Here is a tiny trained network, its code and every weight. The questions are about switching its units off for an input and a class, where a switched-off unit gives its printed mean instead of its output.

import numpy as np


def w(rows, s, z=0):
    codes = np.array(rows[::2]) - 128.0
    scale = np.full(codes.shape[1], s)
    scale[-1] = z or s
    return codes * scale


def f(y):
    return np.maximum(y, 0)


def log_softmax(a):
    a = a - a.max(-1, keepdims=True)
    return a - np.log(np.exp(a).sum(-1, keepdims=True))


def net(x, mask):
    res = np.array(x, float).reshape(1, 5) / 4 @ E
    y = f(res @ A[0][:, :-1].T + A[0][:, -1])
    res = res + np.where(mask, y, B[0][:, -1]) @ B[0][:, :-1]
    return log_softmax(res[-1] @ U[:, :-1].T + U[:, -1])


A, B = {}, {}
E = w([
[123,214,169,223,197,135,210],'x0',
[123,74,140,103,101,217,175],'x1',
[247,109,117,135,124,87,135],'x2',
[117,103,1,149,92,173,118],'x3',
[56,132,116,106,126,26,143],'x4',
],0.0084)
A[0] = w([
[122,116,126,126,112,113,128,48],'N0',
[120,121,153,106,120,111,104,127],'N1',
[249,135,89,158,131,173,134,166],'N2',
[128,130,250,116,135,141,114,138],'N3',
[134,125,111,154,123,164,157,103],'N4',
[124,134,183,103,136,121,129,112],'N5',
[168,130,113,141,132,94,128,40],'N6',
[52,59,128,87,106,215,186,121],'N7',
[184,76,125,101,102,139,124,92],'N8',
[114,144,102,164,126,179,138,87],'N9',
[75,131,35,110,115,182,32,165],'N10',
[116,86,84,100,111,165,102,102],'N11',
[125,143,166,141,142,89,123,4],'N12',
[150,146,133,137,142,113,101,45],'N13',
[162,90,121,101,118,145,125,110],'N14',
[109,120,81,117,119,83,138,135],'N15',
[84,121,167,118,129,137,137,94],'N16',
[147,147,199,148,133,252,111,105],'N17',
[104,158,119,127,148,105,132,56],'N18',
[206,40,123,58,96,170,118,149],'N19',
[130,131,113,146,135,190,168,146],'N20',
],0.019,0.0038)
B[0] = w([
[132,108,122,113,139,139,124,135],'N0',
[181,120,143,151,126,106,145,157],'N1',
[137,12,190,179,106,228,95,235],'N2',
[157,240,207,181,102,121,132,214],'N3',
[187,131,82,154,128,133,133,158],'N4',
[155,166,144,169,127,95,150,170],'N5',
[142,108,113,134,89,204,138,160],'N6',
[16,174,98,135,55,177,124,210],'N7',
[134,82,148,89,168,75,120,193],'N8',
[179,112,78,118,171,144,151,165],'N9',
[35,81,107,237,104,103,117,233],'N10',
[99,104,112,118,68,136,160,196],'N11',
[149,150,132,102,64,94,115,168],'N12',
[93,132,137,133,122,145,154,150],'N13',
[126,97,133,106,128,83,111,176],'N14',
[67,85,131,60,145,156,108,173],'N15',
[145,162,172,101,93,194,133,159],'N16',
[83,111,187,47,242,180,121,221],'N17',
[128,95,94,95,102,113,114,157],'N18',
[166,34,143,118,119,2,96,250],'N19',
[186,118,60,168,164,151,126,176],'N20',
],0.03,0.017)
U = w([
[72,72,58,132,48,56,79,181],'0',
[101,90,76,162,140,198,100,203],'1',
[159,141,183,163,122,102,85,7],'2',
[173,232,126,103,101,89,158,237],'3',
[203,68,133,69,199,99,71,4],'4',
[158,112,2,147,160,89,142,105],'5',
[55,205,133,82,158,160,122,99],'6',
],0.0082,0.0017)

Each question gives the input, the list of numbers given to net, and the class t.
The units are the neurons (one row each of A and B). Each row of codes is followed by its name. A weight is (code - 128) times the scale printed after its matrix; where a second scale follows, it is the last column's (A, B and U).
mask holds one flag per neuron, in row order. A switched-off neuron (its flag False) gives its mean, the last column of its row in B, instead of its output. The means were averaged over made-up inputs and are rounded, as every weight is.
A unit's drop is (log p(t) with every unit on - log p(t) with that unit switched off) / (log p(t) with every unit on - log p(t) with every unit switched off).
The circuit of an input: a set's keep is (log p(t) with only the set's units on - log p(t) with every unit switched off) / (log p(t) with every unit on - log p(t) with every unit switched off). Starting from the 12 units with the biggest drops (on a tie, the unit counted first), units are removed one at a time, each time the one whose removal leaves the highest keep (on an exact tie, the one counted first), for as long as the keep stays at least 0.8.
units of the circuit, in order: the units of the circuit, biggest drop first
most important unit: the unit with the biggest drop
k most important neurons: the k neurons with the biggest drops, biggest first
drop when u is switched off: that unit's drop, to one decimal
input [4,4,2,0,-6], class 4: units of the circuit, in order : (N17)
input [7,2,-4,-3,-4], class 6: units of the circuit, in order : (N17, N19)
input [4,-4,-3,6,2], class 5: units of the circuit, in order : (N2, N7, N9)
input [4,7,-8,1,6], class 6: units of the circuit, in order : (N2, N19)
input [-4,7,-2,-5,-6], class 4: 2 most important neurons : (N19, N17)
input [6,-6,-5,-1,-5], class 6: units of the circuit, in order : (N19, N2)
input [-7,-4,6,-8,1], class 2: 2 most important neurons : (N3, N17)
input [0,3,-8,-8,2], class 3: units of the circuit, in order : (N3, N2)
input [7,0,-2,-5,-3], class 6: 2 most important neurons : (N17, N19)
input [8,-2,3,0,-7], class 1: 3 most important neurons : (N19, N2, N8)
input [1,0,0,-1,-3], class 4: 2 most important neurons : (N7, N10)
input [5,7,5,-1,0], class 4: 2 most important neurons : (N10, N17)
input [8,-3,-8,-8,-6], class 6: 2 most important neurons : (N17, N19)
input [6,7,-4,-6,4], class 6: most important unit : N17
input [6,0,7,8,-7], class 4: 4 most important neurons : (N7, N10, N17, N9)
input [3,-5,5,-3,-8], class 1: 2 most important neurons : (N2, N19)
input [8,-2,7,-2,1], class 2: 3 most important neurons : (N7, N10, N12)
input [1,-8,-7,7,-6], class 1: 2 most important neurons : (N19, N9)
input [1,7,3,1,-2], class 4: 2 most important neurons : (N19, N10)
input [3,-2,7,-3,-1], class 2: most important unit : N7
input [6,2,2,5,3], class 5: 2 most important neurons : (N17, N7)
input [1,1,0,2,-2], class 1: drop when N19 is switched off : 0.1
input [7,2,-3,-2,-1], class 6: drop when N17 is switched off : 0.5
input [6,5,4,-5,-1], class 2: drop when N7 is switched off : 0.3
input [4,-6,-6,-4,-3], class 3: drop when N2 is switched off : 0.2
